Below is a small trained network, with its code and all its weights. Each question gives an input and a class and asks what happens when units are switched off, that is, made to give their printed mean instead of their output.

import numpy as np


def w(rows, s, z=0):
    codes = np.array(rows[::2]) - 128.0
    scale = np.full(codes.shape[1], s)
    scale[-1] = z or s
    return codes * scale


def norm(h):
    return h / np.sqrt((h * h).mean(-1, keepdims=True) + 1e-5)


def f(y):
    return np.maximum(y, 0)


def log_softmax(a):
    a = a - a.max(-1, keepdims=True)
    return a - np.log(np.exp(a).sum(-1, keepdims=True))


def net(x, mask):
    res = np.array(x, float).reshape(1, 7) / 4 @ E
    u = 0
    for l in range(3):
        y = f(norm(res) @ A[l][:, :-1].T + A[l][:, -1])
        res = res + np.where(mask[u : u + 8], y, B[l][:, -1]) @ B[l][:, :-1]
        u += 8
    return log_softmax(norm(res)[-1] @ U[:, :-1].T + U[:, -1])


A, B = {}, {}
E = w([
[121,142,112,136,126],'x0',
[153,218,245,168,95],'x1',
[130,143,102,143,117],'x2',
[135,123,144,250,229],'x3',
[129,150,93,148,116],'x4',
[254,194,118,56,197],'x5',
[131,120,139,123,131],'x6',
],0.008)
A[0] = w([
[133,196,200,152,87,186],'0.n1',
[80,116,156,168,88,107],'0.n2',
[144,144,140,109,136,148],'0.n3',
[106,134,123,47,3,242],'0.n4',
[130,142,148,100,86,6],'0.n5',
[60,93,148,139,32,189],'0.n6',
[132,161,116,21,44,183],'0.n7',
[136,168,175,141,89,74],'0.n8',
],0.016,0.0021)
B[0] = w([
[129,169,251,146,85,230],'0.n1',
[234,35,175,179,135,189],'0.n2',
[154,158,75,159,122,164],'0.n3',
[109,190,132,94,230,255],'0.n4',
[146,163,111,141,87,162],'0.n5',
[77,177,99,142,190,232],'0.n6',
[208,42,135,159,31,249],'0.n7',
[40,208,28,153,80,186],'0.n8',
],0.02,0.01)
A[1] = w([
[162,121,126,183,121,128],'1.n1',
[92,83,124,163,80,183],'1.n2',
[47,209,133,119,139,142],'1.n3',
[177,50,78,104,183,186],'1.n4',
[123,88,105,84,12,146],'1.n5',
[30,6,137,214,59,69],'1.n6',
[112,102,104,167,147,210],'1.n7',
[120,123,66,75,197,2],'1.n8',
],0.018,0.0017)
B[1] = w([
[76,142,161,99,165,202],'1.n1',
[122,85,109,142,136,150],'1.n2',
[179,88,86,81,195,202],'1.n3',
[39,141,56,87,174,249],'1.n4',
[183,118,125,58,42,173],'1.n5',
[118,143,20,254,71,185],'1.n6',
[142,144,98,96,81,185],'1.n7',
[71,146,250,109,126,194],'1.n8',
],0.024,0.011)
A[2] = w([
[102,43,93,50,126,19],'2.n1',
[42,91,153,233,54,143],'2.n2',
[135,3,45,98,135,3],'2.n3',
[156,34,188,248,86,31],'2.n4',
[203,104,159,141,37,117],'2.n5',
[212,142,171,226,215,69],'2.n6',
[105,142,180,108,203,127],'2.n7',
[155,130,149,190,242,76],'2.n8',
],0.017,0.0039)
B[2] = w([
[209,82,175,55,142,185],'2.n1',
[126,42,110,166,149,208],'2.n2',
[190,176,9,47,76,176],'2.n3',
[137,42,255,39,182,153],'2.n4',
[42,108,155,181,87,200],'2.n5',
[229,135,122,155,180,239],'2.n6',
[82,177,134,148,174,254],'2.n7',
[120,121,129,112,14,231],'2.n8',
],0.034,0.0092)
U = w([
[43,187,118,94,203,234],'0',
[205,214,165,180,159,138],'1',
[62,67,2,170,138,1],'2',
[169,34,165,189,168,72],'3',
[152,113,74,44,80,150],'4',
[102,146,169,160,9,72],'5',
],0.021,0.0025)

Each question gives the input, the list of numbers given to net, and the class t.
The units are the neurons (one row each of A and B). Each row of codes is followed by its name. A weight is (code - 128) times the scale printed after its matrix; where a second scale follows, it is the last column's (A, B and U).
mask holds one flag per neuron, layer by layer. A switched-off neuron (its flag False) gives its mean, the last column of its row in B, instead of its output. The means were averaged over made-up inputs and are rounded, as every weight is.
A unit's drop is (log p(t) with every unit on - log p(t) with that unit switched off) / (log p(t) with every unit on - log p(t) with every unit switched off).
The circuit of an input: a set's keep is (log p(t) with only the set's units on - log p(t) with every unit switched off) / (log p(t) with every unit on - log p(t) with every unit switched off). Starting from the 12 units with the biggest drops (on a tie, the unit counted first), units are removed one at a time, each time the one whose removal leaves the highest keep (on an exact tie, the one counted first), for as long as the keep stays at least 0.8.
units of the circuit, in order: the units of the circuit, biggest drop first
unit that matters most: the unit with the biggest drop
top k neurons: the k neurons with the biggest drops, biggest first
top k neurons in layer l: the k neurons of layer l with the biggest drops, biggest first
input [8,-3,-2,-4,4,-8,-5], class 0: units of the circuit, in order : [0.n4]
input [1,1,8,-5,-4,0,3], class 1: top 2 neurons in layer 0 : [0.n4 0.n7]
input [2,8,-8,4,2,0,2], class 3: top 3 neurons : [0.n4 0.n6 0.n1]
input [1,6,-8,-1,6,-7,3], class 1: top 4 neurons : [0.n7 0.n6 0.n2 2.n6]
input [6,6,-6,1,-1,-1,-6], class 3: top 4 neurons : [0.n4 0.n1 0.n2 1.n4]
input [-5,0,-2,-3,-4,-4,8], class 0: top 2 neurons : [0.n1 0.n4]
input [5,2,7,-8,-8,6,6], class 5: top 2 neurons : [0.n7 2.n5]
input [2,4,8,0,7,-4,3], class 1: top 2 neurons in layer 0 : [0.n7 0.n6]
input [6,4,-4,-7,6,-8,-2], class 1: top 2 neurons in layer 0 : [0.n4 0.n2]
input [1,1,-6,7,-1,-5,-1], class 3: top 2 neurons : [0.n4 2.n4]
input [6,1,2,-5,8,-3,-4], class 1: top 4 neurons : [0.n4 1.n4 0.n7 2.n6]
input [3,2,-5,0,0,8,-7], class 5: top 2 neurons : [0.n6 0.n4]
input [5,-6,-5,2,0,5,-7], class 0: top 2 neurons : [0.n7 0.n1]
input [0,1,2,-2,-6,2,-5], class 5: unit that matters most : 0.n7
input [7,-3,-6,0,1,-2,8], class 0: top 3 neurons : [0.n7 0.n1 1.n8]
input [2,-6,-8,3,4,1,6], class 0: top 2 neurons : [0.n1 0.n7]
input [-6,-4,-2,-1,7,-1,6], class 0: top 2 neurons : [0.n1 1.n8]
input [2,8,-8,1,-7,-3,0], class 3: top 2 neurons in layer 0 : [0.n4 0.n2]
input [4,1,-7,-5,3,0,-4], class 1: top 3 neurons in layer 0 : [0.n4 0.n7 0.n6]
input [0,-7,-7,-1,1,-6,2], class 0: unit that matters most : 0.n7
input [-5,-7,0,0,3,2,-2], class 4: top 2 neurons in layer 0 : [0.n4 0.n6]
input [-1,-3,7,5,-6,2,8], class 0: top 2 neurons in layer 0 : [0.n7 0.n1]
input [2,1,6,0,5,-5,-2], class 1: top 2 neurons in layer 0 : [0.n7 0.n6]
